The object runs from 1 to 81 with no wrapping.
Steps: κ is -4; λ is +1; ζ is +8; θ is -1.

In the rows, zero is written as 50.

In each set, the symbols that take the first to the second take the third to the fourth, perhaps in another order. Give the fourth.
Answer with the object's row; about right is enough.
[51, 39, 69, 39, 53, 48, 1, 51, 49, 77, 31, 51]
to [54, 40, 69, 37, 54, 44, 2, 54, 45, 76, 32, 56]
as [50, 39, 69, 40, 54, 49, 1, 50, 48, 77, 31, 51]
to [54, 39, 69, 37, 54, 44, 3, 55, 46, 77, 31, 56]

[46, 60, 29, 62, 45, 53, 97, 46, 52, 22, 67, 45]
to [52, 60, 31, 56, 45, 46, 98, 52, 47, 21, 68, 52]
as [42, 59, 30, 64, 46, 59, 95, 41, 56, 24, 67, 39]
to [46, 59, 30, 62, 45, 54, 97, 46, 53, 22, 68, 45]

[57, 40, 69, 35, 53, 40, 5, 59, 44, 75, 32, 59]
to [58, 41, 69, 34, 53, 39, 5, 59, 42, 75, 33, 62]
as [46, 60, 30, 62, 45, 54, 97, 45, 52, 22, 68, 45]
to [45, 59, 30, 62, 45, 54, 97, 45, 53, 22, 67, 44]

[64, 58, 37, 45, 46, 32, 91, 66, 38, 26, 66, 69]
to [65, 58, 38, 43, 46, 31, 89, 68, 36, 27, 64, 71]
as [48, 60, 30, 59, 45, 51, 98, 49, 50, 22, 68, 48]
to [48, 59, 30, 59, 45, 50, 98, 49, 51, 22, 68, 49]

[74, 51, 54, 30, 49, 20, 56, 76, 30, 46, 52, 82]
to [68, 43, 65, 28, 52, 27, 21, 70, 34, 66, 39, 74]
as [48, 39, 69, 41, 54, 52, 1, 47, 51, 78, 30, 47]
to [44, 40, 67, 46, 54, 57, 1, 42, 55, 77, 32, 41]

[69, 44, 64, 27, 51, 25, 25, 71, 33, 64, 40, 76]
to [58, 40, 70, 34, 54, 38, 6, 59, 42, 75, 33, 61]
as [74, 53, 51, 31, 49, 21, 61, 76, 29, 44, 55, 81]
to [67, 43, 67, 29, 52, 29, 18, 68, 35, 67, 38, 73]

[55, 60, 31, 53, 46, 43, 98, 56, 45, 22, 68, 57]
to [65, 58, 38, 43, 46, 30, 89, 67, 36, 27, 64, 71]
as [60, 59, 34, 50, 46, 37, 95, 61, 40, 24, 67, 63]
to [70, 55, 44, 36, 47, 24, 75, 73, 32, 34, 60, 78]

[50, 60, 30, 58, 45, 48, 98, 51, 49, 21, 68, 50]
to [51, 60, 31, 57, 45, 47, 99, 52, 48, 21, 68, 52]
as [41, 59, 30, 65, 46, 61, 93, 40, 58, 24, 66, 37]
to [41, 59, 30, 65, 45, 60, 93, 40, 57, 24, 66, 38]

[64, 59, 37, 45, 46, 32, 91, 65, 38, 26, 65, 69]
to [62, 59, 37, 47, 46, 34, 93, 64, 39, 25, 66, 67]
as [58, 40, 69, 35, 53, 40, 5, 58, 43, 76, 33, 60]
to [58, 40, 69, 35, 53, 39, 5, 59, 42, 74, 33, 61]

[52, 39, 70, 39, 54, 48, 1, 52, 48, 77, 31, 52]
to [55, 40, 69, 36, 53, 43, 3, 56, 45, 77, 33, 56]
as [66, 42, 68, 29, 53, 30, 15, 67, 36, 70, 37, 71]
to [70, 45, 64, 28, 52, 23, 28, 73, 32, 61, 42, 78]

[48, 39, 68, 41, 54, 50, 1, 48, 51, 78, 31, 48]
to [44, 39, 68, 45, 54, 56, 2, 43, 54, 77, 31, 43]
as [55, 39, 70, 36, 54, 44, 2, 55, 46, 77, 31, 55]
to [49, 39, 69, 41, 54, 51, 0, 49, 51, 77, 31, 48]

[61, 59, 35, 48, 46, 36, 94, 63, 39, 24, 66, 66]
to [72, 54, 47, 34, 48, 23, 71, 74, 31, 37, 57, 80]
as [73, 51, 54, 29, 49, 20, 55, 76, 29, 46, 52, 82]
to [66, 43, 67, 28, 52, 29, 19, 69, 34, 68, 38, 73]

[41, 59, 30, 66, 45, 61, 93, 40, 57, 24, 66, 38]
to [42, 59, 29, 64, 45, 59, 95, 41, 56, 24, 67, 40]
as [48, 60, 30, 59, 45, 52, 98, 47, 51, 22, 67, 47]
to [50, 60, 30, 58, 45, 48, 98, 50, 48, 21, 68, 51]

[41, 59, 30, 65, 45, 59, 95, 41, 56, 24, 66, 40]
to [41, 59, 30, 65, 45, 60, 94, 41, 57, 24, 66, 39]
as [59, 40, 69, 33, 53, 38, 6, 59, 42, 74, 33, 62]
to [60, 41, 68, 32, 53, 36, 8, 62, 40, 73, 34, 64]

[44, 59, 30, 63, 46, 56, 96, 43, 55, 24, 67, 41]
to [42, 59, 30, 65, 46, 59, 95, 40, 56, 24, 66, 39]
as [45, 59, 30, 62, 45, 55, 97, 44, 54, 23, 68, 43]
to [42, 58, 30, 65, 45, 59, 95, 41, 55, 24, 67, 39]

[73, 49, 58, 28, 50, 21, 44, 76, 30, 52, 48, 81]
to [72, 47, 60, 28, 50, 22, 38, 75, 30, 56, 45, 81]
as [44, 40, 66, 46, 54, 57, 1, 43, 55, 78, 31, 41]
to [43, 39, 66, 46, 54, 58, 2, 42, 55, 77, 31, 41]

[41, 59, 30, 67, 45, 61, 93, 40, 56, 24, 66, 37]
to [45, 60, 29, 63, 46, 55, 97, 45, 53, 23, 67, 43]
as [74, 52, 51, 31, 48, 21, 62, 76, 29, 43, 53, 81]
to [66, 43, 67, 28, 52, 29, 18, 69, 35, 68, 37, 72]

[52, 39, 69, 38, 54, 46, 1, 53, 48, 77, 32, 53]
to [55, 39, 69, 36, 54, 42, 3, 55, 45, 77, 32, 56]
as [73, 50, 53, 30, 49, 21, 56, 77, 29, 46, 52, 82]
to [71, 54, 47, 34, 48, 22, 71, 74, 31, 37, 57, 79]

[71, 45, 64, 27, 51, 24, 29, 73, 31, 61, 42, 77]
to [52, 39, 69, 38, 54, 46, 2, 52, 47, 78, 31, 53]
as [59, 40, 69, 33, 53, 38, 6, 61, 41, 74, 33, 63]
to [45, 39, 67, 44, 54, 53, 1, 46, 53, 78, 31, 44]

[46, 59, 30, 61, 45, 53, 97, 46, 52, 21, 68, 45]
to [45, 60, 29, 63, 45, 56, 97, 43, 54, 22, 67, 43]
as [58, 40, 70, 35, 54, 40, 5, 59, 42, 75, 33, 61]
to [62, 41, 69, 31, 53, 35, 9, 63, 39, 73, 34, 66]

[61, 59, 35, 48, 45, 35, 93, 62, 39, 24, 67, 65]
to [57, 59, 33, 51, 45, 41, 97, 59, 42, 22, 68, 60]
as [50, 60, 30, 58, 45, 48, 98, 51, 48, 21, 67, 51]
to [48, 60, 30, 59, 46, 51, 98, 48, 51, 22, 69, 49]

[47, 60, 29, 61, 46, 53, 97, 46, 51, 22, 68, 46]
to [43, 60, 30, 63, 46, 56, 96, 44, 54, 23, 68, 43]
as [46, 60, 30, 62, 46, 54, 97, 45, 53, 23, 68, 44]
to [43, 58, 30, 64, 46, 57, 95, 42, 55, 23, 67, 41]

[43, 40, 67, 46, 54, 57, 1, 42, 55, 76, 31, 40]
to [43, 39, 67, 45, 54, 57, 1, 43, 55, 77, 31, 41]
as [64, 42, 68, 30, 53, 32, 13, 66, 38, 70, 35, 69]
to [66, 43, 67, 29, 52, 30, 15, 67, 36, 69, 36, 71]

